Each row has a class, written after it, and each block has its own classes.
[-22 -18  25 -29  56 -23 -13  -5  40  13   3  11 -38 -39  37   4  40  29
  11   3 -37  35  22 -33 -34  16  25 -26  48  -5 -14   3   4]
B
[-20  -7 -15  15  19  31   3   5 -14  22  28 -21 -17   6 -10  19 -33 -28
 -22   5  21 -19 -30  30  10  -1   4   3 -40  -5  19   6   4]
K
[-24 -11  16 -11  31 -17  -4   7  10  11   6   6 -35 -20  14   9  42  19
 -15  12 -27  44  -2 -38 -13  17   4  -9  19 -11   9  16 -16]
K
[-21 -30   7 -27  49 -46   0 -15  70  13  10  17  -5 -36  43   5   9  -3
  17   3  -5  11  76 -32 -85  -2  39  14  42 -13 -41 -62   3]
W
[-29 -11  45 -15  26 -32 -10   5  42  11   2  16 -24 -28  31   8  46  30
 -24  21 -36  47   5 -43 -34  11   7   0  21 -22  -7   0 -16]
K
[ -5  35 -33   0 -26  19 -18  12 -14   4  36   3 -41  25 -39  23  -3  17
  -5  -6  -5 -30 -33  -3  32  13   1  38 -44  56  34  54 -19]
B
[-13   5   7 -20   2 -11 -16   9  10  -5 -17  37 -28  -2  14 -37  31  37
  24 -13  -6  23  -6 -63 -12  -6 -14   3   4  20  -3  16 -17]
K
[-20  18  32   5 -41 -32   5  25  -3   1 -24  14 -12  32   5 -47 -12  14
 -10  -2  -9  11 -53 -19  41 -27 -29   9  -2 -15   2   5 -10]
V
[-11  21  41   2  37  -3 -36   3  10  12  10  -3 -68  -7  44 -13   4  15
   5  -7 -18  22  -5 -33  11  -8  17  -8  -9   2  13  32   9]
S
[  6 -22 -21   3  -5   5  10  -4 -13  -5 -17  15  -8   5 -16  26   1  -6
 -23   4  18 -39 -12   0  -6  40  18  35  -9   1  -1  -2 -19]
K
[  7 -23  -9  -9  38 -34   9   3  21  15   0  -4   2   4  29 -13  -7 -24
  15   7  13   3  47  -6 -33  -4  11 -10  35 -12 -11 -40  12]
V
[ 24 -14 -64   1   7  22  14   0 -42   1 -16   0 -20  16 -42  17 -18 -27
  11 -20  25 -51 -14  16  11  29  13   9 -19  35  19  -1  -8]
E
[-38  -5  59 -24 -15 -38  -7  13  50   8 -23  27  -8 -18  34 -35   7  39
   6   4 -24  16 -24 -40 -18 -17   1   4  31 -21 -36 -11  -7]
B
[ 40  10 -34   8   1  25 -11   2 -60 -10  -8 -15 -41  35  -2 -13 -13  -8
  15 -19   9 -23 -26  -3  62  12   1  -7  -1  18  34  46   2]
B
[ -3  32 -27 -17  31   7 -31   2  10   9  32  12 -69 -11 -18  38  21  23
  22 -16  -8  -5  14 -31 -14  13  13  19 -34  60  30  30  -8]
T
[ 31  11  20  -6 -15  -9 -16  -2 -14 -12 -28   7 -45  10  23 -14  11  31
  13  -9 -23  -7 -32 -34  40  23   9  14  12   5  19  36  -7]
B
[ 23  44   9  10  -8 -35 -30  22 -22  -9  20 -15 -39  31  18 -39  24  14
  26  -7  -7  37  12 -21  50 -27 -27   4   1   4  45  34 -11]
W
[-19  -2   9   2  28 -13   7  16 -10  18   3 -16 -29   4  -3 -12  11  -6
   2  -3 -16  34 -23   5  19  -6  -7 -28   4 -14  22  11  -2]
E
[-25  -2   2 -20  21   1 -12  13  -5   8 -19  10 -26   2  17 -55  -9  14
  32 -21  -3  17 -11 -18  14 -25 -17 -30  18   1 -12  18   7]
B
[ 23  12 -37 -16  -2  -6 -14  -3  13  -9   1  35 -35  -1 -31  50  42  34
   9  -9   3 -34  14 -52 -14  39  21  43  -7  49  14  18 -26]
T
[ -4  26 -27   1  29  33 -26  -1 -19   8  18 -14 -59   8  -9  13 -11   0
   3 -23  10  -4  -9   6  20  -5  -3  -7 -37  23  30  43   1]
J
[ 14  -6 -45  -3  48 -13 -10   4 -11   9  23 -13 -25  10   6  -8   0 -24
  46 -10  27   6  54   4 -10  -1   2  -5  18  16  18  -9   1]
W
[   3   -7 -114    3   -9    7   12   10  -61  -20    5   20   -4   49
  -90   20  -18  -45    3  -33   48  -53    7   28   29    6    4   27
   -2   51   -4  -13  -30]
W
[  7 -20 -45 -21  26 -17   0   0  15   9  26   1  -2   9  -5  12   2 -19
  38   2  19 -16  52  -5 -45  16  20  12  23  28  -2 -13  -2]
B
[  0  -9   7  -3   0 -12  -3  -9  10  -1 -20  23 -23 -13   0  21   2  14
  -2  -3  -8 -20  -8 -10   1  24  17  30   6  -2  -8 -10 -14]
W
[  9  24  67  43 -32  -4  -2  15 -51 -12 -27 -28 -14  51  41 -50 -12  -2
 -37   7   3  30 -85   7  90 -29 -36  -1 -23 -71  30  48   0]
K
[ -3  39 -47 -19  -7 -14 -33   7  -4 -19  17  41 -61   8 -39  -4  51  45
  32 -32 -11  -3  15 -69  22   7  -1  28  -8  78  30  42 -37]
W
[ 10  -3  21 -10  56 -18 -21  12  -2  15 -19  -8 -56 -16  42 -25  28  16
  17  -3 -27  48   6 -45  29   1 -12 -57  41  -7  26  18  10]
V
[-22 -51  -8  19  31   7  38 -14 -24  17 -29 -13   8   8  11  16 -55 -52
 -24   3  29 -28 -30  61   2  12  18   3  18 -64 -30 -41  11]
W
[ -1  21 -35  -7  14 -19 -11  17 -11   4  32   9 -53  16 -41  48  45  17
   1  -2  -9  11  -6 -27   7  20   0  14  -7  36  38  34 -28]
T
[-21  -6   7   4 -23 -42  10  17  20  12  27   0  28  29  -1   4   2 -21
 -27  28  16  -1  14  15 -36  -5  -1  48  -6 -22  -9 -22 -19]
K
[ 34  -8 -18 -13  45  -6 -23   8 -35 -12 -45   4 -38   9  31 -37   5  -9
  33 -35  26  17  33 -38  12 -23  -5 -48  51  -7 -20  -1   3]
J
[-34  -3  36 -23   4 -30  -9   8  37   4 -20  29 -15  -6  22 -30  11  25
   9  -9  -2  24   3 -24 -31 -18  -3  -7  29 -25 -35 -13 -10]
J
[-22  13  22   9 -18 -48  -2  16  20  10  17  -8   8  18  18 -10   2  -8
 -15  16   2  15  15  17  -1 -20  -9  38   4 -32  -6 -14 -13]
W
[-31 -27  20 -10  31 -17  19  11  20  26 -27   9  -1   0  16 -38 -26 -11
  22  -8   6  11 -17   3 -23 -23  -7 -20  10 -27 -26 -34   8]
E
[-16 -12 -79 -18  -9  30  10   1  13   9 -14  23  10  -5 -54  15   0 -11
  23 -28  27 -45  18  -2  -6  16   4  27 -33  49  -6  -7 -11]
E
[  8 -16  -9  -4  16  -9   9 -11   2   1  -8   9 -14  -2  -9  42   6  -3
  -9   4  14 -32  -5  -9 -25  28  28  18   7  -8   0  -9  -4]
T
[-19   8  12   8  54  21 -20   2 -10  21  19 -15 -60  -1  29  -6 -21 -10
   4  -7   4   6  -7  -2   9  -5  20 -15 -13   1  10  28  16]
S
[ 11   5 -28  11 -21  -5   0  27 -57  -8 -34  -7  -6  52 -20 -16 -24 -28
 -23 -23  37 -12 -21  12  59 -31 -19  -1  16 -28 -20   8 -16]
J
[ 24 -17 -62  -8   3 -15   7  12 -34 -10 -27  29   0  33 -47   4 -13 -30
   5 -17  27 -39  21  -5  13   9   4   6  26  36 -20 -26 -15]
V
[  3 -29   2  10   3   7  17  -7 -15   9 -29  -3   8  13  10  18 -21 -20
 -32   7  11 -22 -36  13   8   9   7  18  -8 -39 -11 -11  -1]
K
[-33 -12   0 -13   5  -3   6  11   2  10  -3   8  -1  11  -7 -32 -18   1
  23  -8   5   6 -22  -4   5 -22 -12 -17  12  -8 -12   4   4]
B
[ 10  23 -54 -11 -20 -24 -24  18 -27 -26 -19  39 -36  23 -47   3  24  10
   8 -30  10 -13  17 -33  30   6   0  43  14  58 -10   6 -43]
W
[ 21 -23 -30  -1  26  -2  -1  13 -38  -4 -40  -1  -5  28 -11  -8 -27 -33
   4 -26  42  -9   4  10  22 -25  -6 -31  38 -24 -33 -24  -2]
J
[ -6  24   2 -31   6 -11 -42  16  15  -3 -24  30 -50  -8  19 -43  33  50
  41 -29 -16  20  -7 -66  19 -14 -12  -6  17  43  -5  32 -12]
B
[  0  -7 -83 -26  16  52 -20   1  -8   3 -28  14 -15 -17 -21 -16  11   3
  38 -44  23  -8  26 -34  28   3 -13  -4 -13  44   4  15  -3]
K
[ -5 -32 -44   7 -11 -16  27  16 -32  -7 -16  13  33  38 -51  13 -24 -43
 -39   0  42 -39  -7  35   2  -1   5  29  11 -16 -37 -39 -24]
K
[ -8 -17 -33   7  12 -20  11  19   5  19  29 -13  10  27  -6   9 -25 -43
   1   9  38 -21  36  20 -25  -8  16  22   5  -8 -14 -27  -3]
S
[-28 -15  18 -11  16 -37   9   9  32  14   1  13 -13 -21 -16  26  30   9
 -18  14 -20   8  -8  -8 -36  19  17   5  12  -1  -6 -18 -19]
E
[ 11  32  -7 -17 -31  12 -41  11  13   3 -40   3 -19   4  22 -26  26  33
  12 -33  -3  11  -7 -41  56 -29 -31  -1  -8  -7   7  33  -4]
J
[ 24  42  -5   1 -27 -38 -22  22   4  -8  20   9 -25  34  -5 -17  36  22
  18   4  -5  10  21 -33  25   5 -16  30  -2  41  38  28 -20]
V
[ 18 -11 -20  22  14  33   6   1 -57   4 -32 -30 -23  31  16  -4 -32 -31
 -10 -12  40 -14 -36  33  49   4 -13 -21   0 -43  14  25   7]
J
[-32   6 -18 -31   4 -22 -17  -3  36  -7   2  62 -34 -22 -28  10  31  40
  28 -18 -12  -6  27 -52 -43  16  17  37   7  59 -21  -6 -32]
W
[  7 -16 -48 -18  33  -9  -3   2  14  11  23  -8 -10  -2   5   3   1 -14
  35  -6  20 -17  48 -10 -36   4  16   0  14  26   1  -9   4]
B
[-12 -15 -27 -33  27   5 -10   1  11   2 -11  36 -36 -11  -6 -19   4  21
  53 -23  -2  -3  13 -38 -22  14  10 -10  24  44 -15   5  -5]
B
[  9  -1 -12   2 -14 -19   0  16   6   5  24 -13   8  26 -19  14 -14 -21
   1  11  27   0  20  14 -17  -2  -5  16   8 -11   4 -12 -16]
J
[ 22  19 -63  19 -27   0   7  33 -70 -13  -4  -9  -3  67 -56  -4 -24 -35
  -8 -23  47 -23 -26  22  62 -27 -24  16 -10   7   7   8 -18]
T
[ -2  -3  10 -17   2 -57  -2   9  54  13  12  17   5  -2  20   4  15   2
   3  17  -3  -4  46 -28 -52   0  18  28  27   9 -19 -42  -7]
V
[  1  -4  15  -2 -17 -28  14  -3  19  -4  -9  21  -9   0 -15  17  17  13
 -16  10 -11 -26 -11  -8 -28  32  21  40 -11   7   2  -6 -21]
E
[  2 -29 -24 -13  17 -18   2   8 -13  -7 -43  33  -4   8  -7  -6   7  -8
  -5 -15  21 -15  14 -26  -8   2   9  13  28  -1 -42 -25 -18]
K

Next block, with new classes.
[-41  18  46   2  -8 -35 -14 -14 -16  -4  22   8 -13  42  -1  -5 -24   4
  57  21   7  10  -7 -20  14   2 -56  71 -43 -17 -25 -13  -1]
L
[-18  -5 -13  29  11 -16   4 -14  12   8   4  -3  30 -57 -47  50  37  -9
  68  50   6   5  16  -5  32   4 -18  58 -17  24  -3 -35  -3]
M
[-26   2  -1  27  15 -15   7 -20  12   8   6 -10  35 -51 -45  51  31   1
  73  52   5   2  20  -2  31   8 -20  58 -18  21  -6 -32  -3]
M
[-11 -20  -1  30   0  -4   1 -14  30   4  11   8  34 -38 -34  42  17 -12
  71  56   7   7  29  -5  28 -11 -20  44 -25  18   7 -30 -16]
X
[ 34  48   2 -17 -16  -8   1 -25   9 -35 -25 -40  20 -22  19 -23  54 -30
 -16   4 -14 -19  16  12 -23 -10 -40 -57  32  28  35   5  59]
Z
[-47  -8 -24  13  10 -42  -5   8  40 -24 -63 -14 -31 -29  24 -39 -18 -57
  52 -15  58  93  -8 -17   4  -4  23  -8  16   2  -5  28 -20]
A
[ 24  45   9 -12 -13 -10 -19 -34  -4 -26 -28 -55  26 -41  33  -3  33 -15
 -34  -9  -5 -15   4   7 -19   1 -20 -69  47  47  25  -6  58]
M
[-36   2  15 -17 -20 -29 -52 -21 -27   0  39  15  -9  63  -1 -28 -11   3
  27  46  13  10 -14 -36  -3 -10 -47  68 -60 -31 -46  -9  12]
X
[-14  -9 -14  14   5 -21 -16   6  46  -6 -61  -6 -33 -65  11 -30 -14 -60
  39 -20  70  96 -18  -7   2  -6  46 -38   5 -14 -11  18 -48]
M
[  2  49  16  -9   0  -8 -21 -30   1 -26 -25 -47  46 -37  30   3  16 -14
 -17 -20 -22 -15  -2   2 -14  -3 -34 -58  24  58  45  13  53]
N
[ 40  12  31  17 -41  -2  28  22  68 -19   9   9 -43 -18  45 -34  30  -9
   1  22   9  34  28   4   8  11 -22  14  32  33  18  -3 -45]
L
[ 23  -1  17  -4 -18 -17  15  22  22 -13   1 -20 -30 -11  47 -26  17  -5
 -21   4  32  24  17   8   1  15   3  -1  32  33  30  -9 -26]
M
[-32  -2 -18   8   6 -27  -8   9  56 -12 -57   3 -28 -64  11 -38 -27 -63
  50 -27  61 105 -21  -7  10  -6  42 -27   2   3  -3  30 -51]
N
[-31 -16 -15  -1  23 -29 -25  13  44 -17 -53 -11 -27 -30  19 -72 -24 -54
  43 -13  67  86  -3 -14  -5  -3  39 -37   7 -23   0  14 -44]
X
[ 34  -4   9 -11 -42  -9  15  12  19 -15  18  -2 -44  -3  28 -50  25   1
 -26  17  22  38  13   7 -11  24  23   7  34  32   3   3 -14]
M
[ 20  42  13 -16 -13 -14  -6 -18  -2 -26 -30 -57  22 -26  42  -2  32 -19
 -34 -13  -6   0   8   9 -15   0 -26 -64  42  37  41  -8  51]
G
[ 45  -1  21   4 -58   1  37  19  65  -8  13  23 -57 -27  34 -39  44 -11
 -20  25  12  44  27   2 -11   7 -17  11  23  31  17   1 -31]
Z
[-17  -3 -14   2   4 -24 -23  11  47 -17 -57   5 -24 -35  25 -43 -25 -60
  46  -3  67 102  -2 -13   2 -10  44 -37  15 -22 -12  11 -45]
X
[-51  15  37  -8   8 -41 -25 -17 -38   3  11  -7 -10  21  -5  -8 -30   9
  38  24  28  22 -11 -16   9  14 -33  56 -39 -17 -28 -18   8]
M
[ 26  35  17 -12   6 -27 -20 -36  14 -24 -26 -50  25 -34  22 -10  27 -12
 -17  -5 -23 -16  17  20 -18  -6 -47 -62  43  52  57 -14  66]
H
[ 25  52   3  -4 -14  -8   3 -30   8 -33 -18 -43  34 -11  21  -1  43 -20
  -9  17 -21 -30  10   6 -13  -3 -53 -45  29  27  24  11  60]
A
[-38  -1  -6  28  16 -18   9 -19  21   3   7  -2  34 -48 -36  44  16 -13
  74  36  -8  17  14   1  34  -4 -29  67 -36  39  13 -18  -8]
N
[-52   7  20 -15  -7 -37 -49 -22 -37   0  24  12 -15  48  -3 -22 -27   0
  37  39  11  23 -12 -32  -1  -2 -40  65 -52 -24 -37  -7  25]
X
[-39  -4  -8  17  24 -38  -9  14  49 -28 -63 -18 -35 -40  24 -74 -22 -57
  58 -28  70  89  -6  -6  11  -5  25 -19  11  -6  -2  12 -53]
L
[-62   4   5 -26  -8 -41 -34 -13 -48  -3  24  -4 -20  70 -11  -5   6   1
  30  32  12  29 -17 -22   1  -2 -39  78 -55 -22 -39   8  15]
G
[-50  25  24  -3  -2 -33 -41 -26 -36 -12  22   6  -6  67  -9   5 -13   1
  50  25  -2   8 -10 -18   7  -3 -53  73 -51 -11 -28   5  20]
L
[-49  13  29  -7  -6 -35 -21 -22 -31   3  25  11  -5  52  -7   2 -32  12
  36  28   7   6 -14 -24   5   6 -61  68 -48 -28 -35 -12  16]
A
[ 33  -6  13 -11 -41 -17  30  19  49 -13  10   8 -61  -9  31 -53  18  -2
 -19  24  15  46  25  12  -5  13   2   3  21  15  13   4 -25]
H
[-41  -9  -4   8   2 -35  12  12  38 -19 -61  -7 -40 -46  27 -38   0 -45
  47 -19  64  96  -7 -11  -2 -23  21 -14   5  -6  -3  30 -31]
Z
[-19   5  -9  14   3 -24 -15   6  60 -29 -69  -3 -28 -38  29 -26 -31 -70
  66 -22  56  95   2  -1  10  -9  36 -33  20  -5   0  21 -44]
L
[-31 -12 -12  35   8  -9  -1 -29  18   4   8   7  30 -30 -36  50   6 -16
  72  48   5  14  18  13  23  -8 -34  58 -39  25   8  -1  -4]
A
[ 26  -2  28   1 -29 -16  27  22  28  -6   9 -17 -40 -14  39 -23  26   3
 -25   5  33  16  11   0   3  10  -9   2  27  28  18 -11 -34]
M
[-65  24  17 -16   0 -40 -34 -26 -34 -12  27  -5   3  71 -10   2  -9  10
  35  19  -2   9 -16 -27   1   0 -48  70 -61   2 -27  19  26]
N
[-39  -1  20 -16  -6 -28 -46 -15 -23  -1  26  15  -1  55  -3 -28 -23  -1
  46  42  14  16  -9 -31  -1  -3 -35  59 -52 -36 -36 -10   8]
X
[ 28   4  14  10 -42  -1  29  18  62  -6   7  17 -47 -10  42 -26  18 -15
 -14  29  12  32  16  -2   0  15 -27  10  26  16   3   0 -32]
A
[ 27 -11  19 -10 -28 -17  16  26  27 -11   9  -9 -45   6  47 -38  13 -11
 -32   4  15  20  27   3 -10   1  -9 -12  33  23  36  -9 -30]
X
[ 20  43   9  -1  -5 -19   0 -35  13 -27 -20 -39  30 -23  21   7  38 -17
  -5   8 -28 -27  14  12 -18  -9 -66 -49  37  34  36   5  58]
A
[ 20  -5  28  -6 -19 -16  29  22  19  -7   5 -28 -35  -7  51 -37  17  -7
 -24  -4  26  41  11  15   3   8  -4  10  19  26  40 -14 -29]
G
[ 31  -5  32  -2 -34 -11  42  31  36 -11   0  -1 -42  -8  53 -37  23 -12
 -19  -3  31  31  18   5  -5  -5 -17   3  20  18  34 -11 -36]
Z
[ 32  51   2  -6 -11 -11  -8 -33  22 -36 -18 -49  36 -25  11  -5  41 -21
  -9  -6 -30 -17  12   7 -12  -5 -33 -56  27  52  39  16  51]
N
[ 23  44   3 -15  -4 -20 -16 -21  16 -31 -28 -51  19 -13  28 -15  36 -21
 -19  10 -12 -19  19  11 -10  -6 -42 -52  32  37  39  -3  57]
H
[-35  -6 -39  26   1 -19 -13 -19  -3   5  11  24  11 -11 -38  55  25 -23
  47  51   0   5   8   4  16 -12 -39  59 -33  25  -3   9  13]
A
[ 36  -9   5 -14 -40 -16  19  19  37 -14  17  12 -51  -1  30 -51  24   3
 -31  21  15  39  20  12  -7  13   3   5  25  26  19  -2 -17]
H
[-22   0 -18  -4   8 -26  -6  16  49 -10 -64  -9 -39 -47  31 -27 -12 -62
  36 -21  66 110 -17  -3   9  -3  44 -33  17 -25  -6  13 -45]
G
[ 21  -4  18  -2 -19 -13  23  21  22  -8   3 -15 -34 -15  46 -21  26   2
 -31   0  30  15  10   7  -2   8  -3  -9  29  26  21  -8 -30]
M
[ 22  52   3  -7  -8 -10  -8 -36  17 -35 -12 -54  41 -15  18 -12  44 -17
 -12  -2 -29 -25   9   6 -13  -8 -40 -46  19  51  33  12  53]
N
[ 30  55  27   0   0  -5  -3 -29   8 -36 -27 -37  35 -28  30  -2  41 -18
   3  -2 -33 -25  14  20 -14  -7 -52 -61  52  44  41   3  51]
L
[-61  17  16 -25 -10 -45 -27 -16 -44   0  21  -7 -13  62  -4   5  -9   1
  33  30  11  23 -10 -23   1   4 -42  71 -55 -27 -32   0  24]
G
[-26 -22 -19  21  21 -23 -16 -18  30   8   4  10  17 -41 -41  32  13 -15
  66  49   8  19  23  16  27  -3 -24  54 -27  35  22 -25  -5]
H
[-45 -15  -9  -1  31 -43 -18  22  49 -17 -68 -11 -37 -47  17 -78 -31 -48
  43 -17  78  97 -10 -12   8  10  31 -27   7 -14   5   0 -40]
H
[-51  -9  -3   2   4 -31  -1   7  26 -18 -58 -11 -30 -42  23 -40  -9 -46
  39 -25  72  95 -10 -12  -2 -13  25 -12   1   5   0  23 -29]
Z
[ 26  -1  16   8 -40   0  31  18  55  -8   6  16 -42  -8  44 -27   8 -11
  -9  26  13  35  21   6  -3  15 -15   7  27  18   8   9 -31]
A
[-32  -3 -12  29  12 -12  11 -21  16   7   6   4  27 -40 -34  57  21 -14
  72  50 -13   8  14   4  30  -7 -44  67 -26  17   2 -15  -1]
A
[ 19  51   9  -4  -7 -15  -3 -31  32 -32 -20 -49  29 -27  19  -4  44 -20
  -3  -2 -25 -22   6   0  -9 -10 -50 -50  22  45  31  16  44]
N
[-36 -16 -14  28   4 -11 -13 -27  16  -1  -4   9  18 -32 -33  49  -2 -20
  70  45  -8  19  20   6  18  -7 -35  44 -24  23   1   5   0]
A
[ 38  -9  12 -16 -49  -5  22  16  31 -14  17  -7 -44   6  39 -50  22  -7
 -30   9  27  50  15  15 -10  14  18  -2  25  24  17   7 -28]
G
[ 17   1  29   2 -25 -20  23  21  29 -13   6 -16 -35  -6  39 -47  -1 -12
 -20 -18  25  35   2   3   3   4  -5   3  11  46  35   9 -31]
N
[-30   7  35 -15  -2 -41 -20  -6 -22   2  18  10 -10  61 -11 -11 -19   7
  36  31  15  -1  -9 -21   6   2 -53  54 -46 -25 -18 -20  18]
H
[-29  -9 -12   3   4 -31 -11  16  43 -15 -49 -14 -25 -39  22 -34  -9 -48
  42  -5  51  82   5 -20   3 -13  27 -21  11 -13  -1  12 -43]
X
[-33  -6 -13  -3  -2 -25 -17   7  42 -15 -66   6 -43 -48  22 -48 -22 -68
  42 -25  70 114 -14  -9  -6 -12  38 -26   5 -13  -6  26 -36]
Z
[-24  10 -11  19   6 -35  -2  12  53 -29 -52 -14 -42 -28  31 -37  -4 -53
  48 -20  55  85  -1  -6  12 -10  22 -10   7  -1   3  30 -42]
L
[-55  16  23  -6 -15 -39 -35 -27 -38 -18  23   5 -22  67 -16  -8  -5   2
  51  32  -6  11  -7 -20   2  -7 -60  72 -49  -7 -40  18  22]
L
[-23 -10 -10  20   5 -30   3  20  47 -30 -52 -11 -29 -20  28 -23   0 -55
  57 -22  53  74  -3  -8  16 -21  17  -5   2  -5   6  18 -53]
L
